[108 116 125 153 160 124 151 170  57 121 139 123 122 115 108  74  95 155
 115 103 115 129 148 197 150 113 104 120 112  41 164 128 159 147]  q_90
[108 117 125 153 160 124 151 170  57 121 139 123 122 115 108  74  95 155
 115 103 115 129 148 197 150 113 104 115 106 105 172 109 128  89]  q_647
[108 116 125 153 160 124 151 170  57 121 139 123 122 115 108  74  95 155
 115 103 115 129 148 197 150 113 104 120 112  59 187 142 118 149]  q_754
asked: [108 116 125 153 160 124 151 170  57 121 139 123 122 115 108  74  95 155
 115 103 115 129 148 197 150 113 104 120 112  41 164 128 159 147] => q_90
rest: [104 115 106] => [105 172 109 128  89]

[168  71  75 124]  q_181
[243 151  67 146]  q_229
[116  84 100 135]  q_118
[106  93 120  70]  q_922
[120  94 113  57]  q_999
[110  90 124  69]  q_432
[122 100  84  63]  q_537
[212 210 117 219]  q_758
[ 94 120 113 113]  q_344
asked: [116  84 100 135] => q_118
asked: [151  67 146] => q_229
asked: [120  94 113] => q_999
asked: [100  84] => q_537
back: [124  90] => q_432

[188 158 125  82 122 120  76 182 128 119 198 137 160 125  51 160 130]  q_479
[100 116 161  92 128  76 122 120  82 101 109  91  51 152 154  91 108]  q_864
[188 158 125  82 122 120  76 182 128 219 112 184 111 111 160 157 149]  q_747
[132 207 139 119 104 164 128  84 193 122 131  85 163  66 148  98 133]  q_347
[112 117 109 147 181 113  89 214 171 119 199 156  96 187 129 133 145]  q_836
[130 209 126 113 102 162 137  90 201 117 128  79 165  74 154  92 129]  q_246
[103 113 155 135  75 171 163  93  57 102 112  95  52 153 146  97 107]  q_698
[188 153 128  85 121 113  76 178 137 113 197 135 157 129  50 164 130]  q_160
[ 71  84 127  85 121 113 183 127  51  87 127  71 121 132 134 155 111]  q_107
[132 207 139 119 104 164 128  84 193 122 131  85 163  66 148 154 192]  q_521
rest: [128  85 121 113] => [ 76 178 137 113 197 135 157 129  50 164 130]
asked: [188 158 125  82 122 120  76 182 128 119 198 137 160 125  51 160 130] => q_479
miss q_864: [116  92 108  76  91 120 122  91 101 161  82  51 152 109 100 128] => [154]

[240 241 241  40  20 162] = q_137
[ 17  15  15  56 210 203] = q_489
[ 17  27 242  40 241  15] = q_665
[ 20 240 241  40 241 130] = q_622
[ 15  33  46 241 239 100] = q_889
miss q_622: [240  20 241 130 241] => [40]
back: [241  40 241 240] => q_622
back: [ 20  40 241 241 240] => q_137
miss q_665: [242  15  40  17  27] => [241]
rest: [15 33] => [ 46 241 239 100]

[ 24 185  84 226 204 187  63 179 171 134  46 188] = q_996
[101  49  87 173 166  51  91  87  90 113 188  82] = q_554
[ 79  92 175 154 120  66  83  99  72 243  71 137] = q_204
[149  73 204  86  75 188 172 209 195 114 188 171] = q_481
rest: [114 188] => [171]
back: [179  63 187 204 226  84 185  24] => q_996
miss q_481: [188 204 209  75 171 195 188 149 114  86  73] => [172]
asked: [204  86] => q_481

[101 162 216 216 195  39  89 162 163] = q_891
[122 136 135 157 175  93 116 138 138] = q_851
[124 134 198 181 178  71 111 141 142] = q_396
miss q_851: [138 122  93 138 116 175 135 157] => [136]
asked: [124 134 198 181] => q_396

[194 114 104 121 114 183 169 122  53  70 151 127 100 130 134 131 128  37
 142 120 148  76 134 129 110 116]  q_939
[ 58 142  96 123 142 143 111 110  69  91 168 127 129 135 139 116 145 158
 113 120 102 164 114 133 156 129]  q_873
[ 24 123  95 123 168 142 113 139 117 118 127 138 146 126 125 116 120  92
 119 168 220 118 118 125 155 125]  q_777
[144 119 136 195 144 116 130 120 127 146 101 143 158 135 139 121 125  96
 118 120  38 136 125 122 209  98]  q_871
[ 92 131 125 100 102 115 126 103 138 138 152 108  81 131 143 124 129 224
 131 122  66  98 122 109 147 143]  q_464
back: [122  98] => q_464
asked: [144 119 136 195 144 116 130 120 127 146 101 143 158 135 139 121 125  96
 118 120  38 136 125 122 209  98] => q_871
rest: [152 108] => [ 81 131 143 124 129 224 131 122  66  98 122 109 147 143]
back: [104 114] => q_939
rest: [ 96 123] => [142 143 111 110  69  91 168 127 129 135 139 116 145 158 113 120 102 164
 114 133 156 129]

[122  62  94 113 124 155 190 125 210 121 166 128 126 123 174 119 118]  q_820
[148  75 138 129 126 152  93 152 117 148 108 128 166 153 106 151 124]  q_576
[101 167 108 129 139  61 162  95  70 100 159 128  78  94 153  95 142]  q_751
[107 172 106 124 130 102 173 133  60 134 129 129  93 103 157 103 131]  q_109
[143  53 125 134 149 144 158 147  88 143 149 128 156 147 156 145 144]  q_707
[148  75 138 129 126 152  93 152 117 146 114 128 164 151 114 151 124]  q_139
[134  79 143 150 162 107 125 133  60 134 129 128 132 134 130 135 168]  q_900
[136  90 139 145 157 117 137 136  63 136 135 128 138 137 138 138 160]  q_172
[111 132 115 124 121  65 112 107  73 111 119 128  94 106 113 107 125]  q_314
back: [130 134 132 128 129] => q_900
rest: [128 126] => [123 174 119 118]
rest: [133  60 134 129 128] => [132 134 130 135 168]
rest: [128 138 137 138] => [138 160]
rest: [117 146 114 128] => [164 151 114 151 124]

[141  70 164 125 157 149  95 162 198 111 147  22 110  46  81 215 108 146
 166 120 167 110 179 140  93 127 241 105  48  94 144 138 148  99 146] -> q_23
[ 93 153 138 170  85 106 119 118 127 150 120 170 110 130 135 101  95  99
 133 119  42 178  44  85 101 108 128 137 140 161  96 148 152 139 133] -> q_53
[141 112 164 125 157 149  95 163 198 111 147  22 128  46  81 215 108 146
 166 120 167 110 179 140  93 127 241 105  48  94 144 138 136  99 146] -> q_709
miss q_709: [ 81 163 120  48 140 147 179  22 112 125  95 149  99  94  93 146 166 127
 105 108 128 164 141 215 138 146 110 241 136 167  46 198 144 157] => [111]
rest: [163 198] => [111 147  22 128  46  81 215 108 146 166 120 167 110 179 140  93 127 241
 105  48  94 144 138 136  99 146]
miss q_23: [164  70  81 146 198 167 140 179 127 162 149  22 110  95 148  93 215 157
 110 166 108 111 105 125 241  48 141 144 138  94 146  46 120  99] => [147]
asked: [141 112 164 125 157 149  95 163 198 111 147  22 128  46  81 215 108 146
 166 120 167 110 179 140  93 127 241 105  48  94 144 138 136  99 146] => q_709
asked: [141  70 164 125 157 149  95 162 198 111 147  22 110  46  81 215 108 146
 166 120 167 110 179 140  93 127 241 105  48  94 144 138 148  99 146] => q_23

[121 101 178 175 107 210  95 165 161  98  57] -> q_138
[ 96  62 213 132 187  61 130  96 147 205 118] -> q_580
[144 140 213  96  61 187 132 130 162  98  57] -> q_232
miss q_232: [140  96 132 162  61 144 187  98  57 130] => [213]
rest: [101 178 175 107 210] => [ 95 165 161  98  57]
back: [130 132 187  61  96 213] => q_232
back: [61 96] => q_232

[ 96 128 141 143 134 138 147 132  88 135 149 137 145 125 151  84] -> q_28
[140 116 117 105 105 108 163 104 142  95 142 110 137 126 173 141] -> q_286
[117 129 145 150 139 142 133 105 115 143 143 141 141 130 134 114] -> q_9
[157 127 115 114 122 119 104 138 171 122 102 119 106 133 101 180] -> q_25
[153 123 114 108 116 114 132 151 159 111 120 115 120 125 133 162] -> q_477
[142 149 144 151 143 143 128  55 148 149 140 142 143 152 126 153] -> q_932
[115 133 146 151 140 143 146 126 110 142 150 142 148 132 150 107] -> q_878
[139 163 139 147 150 145  54 118 143 159 116 144 122 149  34 148] -> q_184
[117 143 120 119 128 143 144 124 144 156 127 143 132 147  72 148] -> q_923
[134 124 120 120 126 123 107 114 136 126 107 124 109 125 105 138] -> q_845
[115 133 146 151 140 143 146 126 110 142 150 147 143 140 125 107] -> q_526
[142 111 114 102 104 106 161 109 143  94 133 109 129 122 174 142] -> q_351
rest: [120 120] => [126 123 107 114 136 126 107 124 109 125 105 138]
asked: [120 126 123 107 114 136 126 107 124 109] => q_845
back: [132 114 116] => q_477
back: [142 174 122 129] => q_351
asked: [149 144 151 143 143 128] => q_932

[106 118 110  88 129  94 108 182 144 133 144 133 109 170 106 129  92] = q_462
[ 95 136 141 133 133  90 129 149 110 140 134 139 149 136  93 100 164] = q_689
[151 141 121 102  19 109  64 103 125 132 138 115 109 171 100 148 101] = q_438
[108 158 119 105 145 112 142 129 131 105 116 177 149 162 118 107  91] = q_513
[141 103 143 150 115 148 150 156 122 145 119 112 133 117 143 130 127] = q_947
[128 150 138 119 132 142 128 119 131 132 139 149 146 138 112 139 107] = q_605
[161 106 139 154 136 132 111 129 137 121 128 159 132  91 103 143 144] = q_251
[144 103 114 145 111 124  98 101 111 142 158 101 126 125 134 132 142] = q_573
[152 115 154 156 118 126 137 102 100 134 139  93 136 149 100 140 140] = q_293
[156 122 112 135 117 138 116 114 117 105 124 143 126  85 129 119 172] = q_734
asked: [139 154 136 132] => q_251
miss q_438: [103 138 151  19 115 148 141 125 132 101 100  64 109 121 109 171] => [102]
rest: [133 117] => [143 130 127]
back: [149 177 116 105] => q_513
asked: [134 139  93 136 149 100 140] => q_293
back: [100 171 109 115 138 132] => q_438

[160 147 148  49  57] : q_759
[ 69  43  74 172 144] : q_791
[242  74  43 172 177] : q_795
[242 144 147 182 172] : q_746
asked: [ 43  74 172 144] => q_791
asked: [ 74  43 172] => q_795

[135 141 120  82 122] -> q_270
[ 75 162  44 130 139] -> q_339
[ 74 162  44 130 139] -> q_327
rest: [141 120  82] => [122]
back: [ 82 120] => q_270
rest: [120  82] => [122]
back: [ 82 120 141 135] => q_270
rest: [ 75 162] => [ 44 130 139]

[120 113 105  75 137 121 119]  q_440
[127 111  67  84 209 219 117]  q_760
[120 113 142 149 123 187 119]  q_927
[138  97  75 129 128 197 139]  q_393
[105 147  73  84 209 219 117]  q_743
[130  75  82 129 129 175 131]  q_20
rest: [129 129] => [175 131]
miss q_20: [129 129 131  82 130 175] => [75]
asked: [127 111  67  84 209 219 117] => q_760
back: [128 129] => q_393
back: [129  75] => q_393
asked: [105 147  73  84 209 219 117] => q_743
miss q_440: [137 105  75 113 119 121] => [120]

[192 128 129 198 129 114 170] : q_800
[140 117  47 119 145  93  85] : q_925
[ 72  72 122 102 150 116  66] : q_670
[140 190 130 174 138  94  62] : q_300
[ 76 167 136 106 129 156 136] : q_547
[ 49 107 144 134  94  74  37] : q_374
[ 20 191 130  93  55 145 128] : q_433
[144 107  49 174 138 102  91] : q_502
[ 20 191 130  93  55 108 144] : q_717
miss q_300: [190 174  94 140 138 130] => [62]
back: [130 190 140] => q_300
miss q_670: [116 102  72  66 150  72] => [122]
asked: [144 107  49 174 138] => q_502
asked: [140 117] => q_925
rest: [128 129 198] => [129 114 170]

[123  80 133  82] -> q_980
[135  96 126 130] -> q_15
[170 140 150 155] -> q_991
[113 132 127 130] -> q_708
[124  80 133  82] -> q_94
[221  86 141 113] -> q_136
[220 161 168 122] -> q_175
miss q_15: [135 130 126] => [96]
miss q_708: [113 130 127] => [132]
asked: [124  80 133  82] => q_94
miss q_94: [124  82 133] => [80]
rest: [ 96 126] => [130]
rest: [123  80 133] => [82]

[185 218 211 219 103 191] = q_565
[113 183 197 186 113 114] = q_108
[150 172 110 140 175 141] = q_997
[125 160 159 120 115 152] = q_228
[203  48 186 212  67 195] = q_501
[211 211 190 215 200 199] = q_821
[124 191 123 175 140 138] = q_771
[173 147 198 186 113 205] = q_27
miss q_228: [115 120 125 152 160] => [159]
rest: [203  48 186 212] => [ 67 195]
back: [212 186  48 203] => q_501
rest: [198 186 113] => [205]
miss q_108: [186 197 183 113 113] => [114]
asked: [140 175] => q_997

[ 51  89 102  69  56 154  37] -> q_56
[ 73 134 131 117  73  86  48] -> q_895
[ 17 156 141 118  32 105  36] -> q_119
[ 51  89 102  69  56 175 175] -> q_321
[194  62  78 195 184 215 179] -> q_478
[ 51  89 102  69 113 210  96] -> q_98
[ 90 150 125 139  95  55  82] -> q_200
[ 21 135 133 105  31 107  16] -> q_637
[181 110 100 126 172 107 150] -> q_538
[116  46  69  37 116 231 109] -> q_810
[118 192 163 190 117  38 108] -> q_176
asked: [ 51  89 102  69  56 175 175] => q_321
miss q_478: [ 78 195 215 179 194 184] => [62]
asked: [105  31 107  16] => q_637
miss q_478: [184 179 215  78 195  62] => [194]
miss q_478: [195  62 179  78 184 194] => [215]
back: [ 36 105  32 118 141 156] => q_119

[148 170  71 135  93  66  64  80  79] = q_803
[ 56 117 132 145 113 128 133 169  98] = q_490
[148 170  71 135  93 106 170 100 143] = q_365
[128  97 169  95  76 149  91 181  98] = q_594
back: [169  97] => q_594
back: [143 100 170] => q_365
back: [117  56] => q_490
miss q_594: [ 97 128 181  76 149  91  95 169] => [98]
rest: [149  91] => [181  98]
back: [ 98 169 133 128] => q_490
back: [ 79  80  64  66  93 135] => q_803

[115 198 116 122  72  75 139 204 158 143 159  84 133  69 149 126  99 114
 120  52 145 140 170  98 193 102 103 127  86 119  99]  q_384
[125  72 198 116 122 171  89 127  44  95 162 137 141 122 151 143 119 128
 134 155 158  88 149  90  22 157  43 127 119  86 120]  q_540
[125  86 139 203 196 171  89 127  44  95 162 137 141 122 151 143 119 128
 134 155 158  88 149  83  42 154  96 101 123 155 103]  q_337
asked: [127 119  86] => q_540
miss q_337: [123 203 122 155  44  83 125 158 196 155 128 137  42 149  88 101 103 143
 134  95 154 171 119  96 127 139  89  86 162 141] => [151]
back: [ 72 122 116 198] => q_384
back: [ 86 119 127  43 157  22  90 149  88 158] => q_540

[ 49 215  57 204 200  94  92 178 180 191 168 198  96 188] -> q_268
[187 199 202  35 217  47  33 201 204 210 215 197  48 212] -> q_230
[ 55  57  49 215  58 204 200  59  43  70  45  65 210  67] -> q_252
[ 97  78  91 154  79 179 163  81  86  72 171  75 170  85] -> q_897
[ 18  48  38 223  38 216 219  47  64  47  43  40 216  34] -> q_277
[182 178 159  94  84 172 172  92  74  90  73  74 188  73] -> q_140
miss q_230: [215 197 204 202 199  48 210 201 187 212 217  47  33] => [35]
asked: [ 55  57  49 215  58 204 200  59  43  70  45  65 210  67] => q_252
asked: [ 97  78  91 154  79 179 163  81  86  72] => q_897
asked: [ 49 215  57 204 200  94  92 178] => q_268
miss q_897: [154 163  91  85  86  79 179  72  75  97 171  78  81] => [170]
asked: [ 49 215  58 204 200] => q_252

[191  86 244  71  45  74  48 183  13  30  94 195  46] = q_681
[142  21 220 203 130  98 216  42  55 142 181  50  49] = q_875
[143 115 187 217  32  98  39 159  88 116 147 204  68] = q_120
rest: [32 98 39] => [159  88 116 147 204  68]
miss q_875: [130  98 142 220 181  42 203 216  49  21 142  55] => [50]
miss q_120: [187 159 147  98 204 143 217  68 116 115  32  88] => [39]
back: [216  98 130] => q_875

[119  48 230 146 212  77  74  43] -> q_273
[165 225  58 137  77 211 208 234] -> q_559
[165 225  58 137  77 239 207 209] -> q_382
[225  60 137 141  79 210 208 235] -> q_933
[168 230  57 136  76 209 207 239] -> q_675
asked: [168 230  57 136  76 209 207 239] => q_675
asked: [119  48 230 146 212] => q_273
back: [239  77 137] => q_382
asked: [165 225  58 137  77 239 207 209] => q_382
rest: [210 208] => [235]
asked: [137 141  79] => q_933
asked: [225  60 137 141  79] => q_933

[ 59  53  60 203]  q_690
[ 49  57  67 206]  q_990
[205 212  58 212]  q_288
[205 212  56  59]  q_673
[213 215 213  42]  q_114
[196 208 199 195]  q_830
[ 48  53  52 209]  q_417
[205 211  58 212]  q_724
asked: [205 211  58 212] => q_724
miss q_830: [208 195 199] => [196]
rest: [48 53 52] => [209]

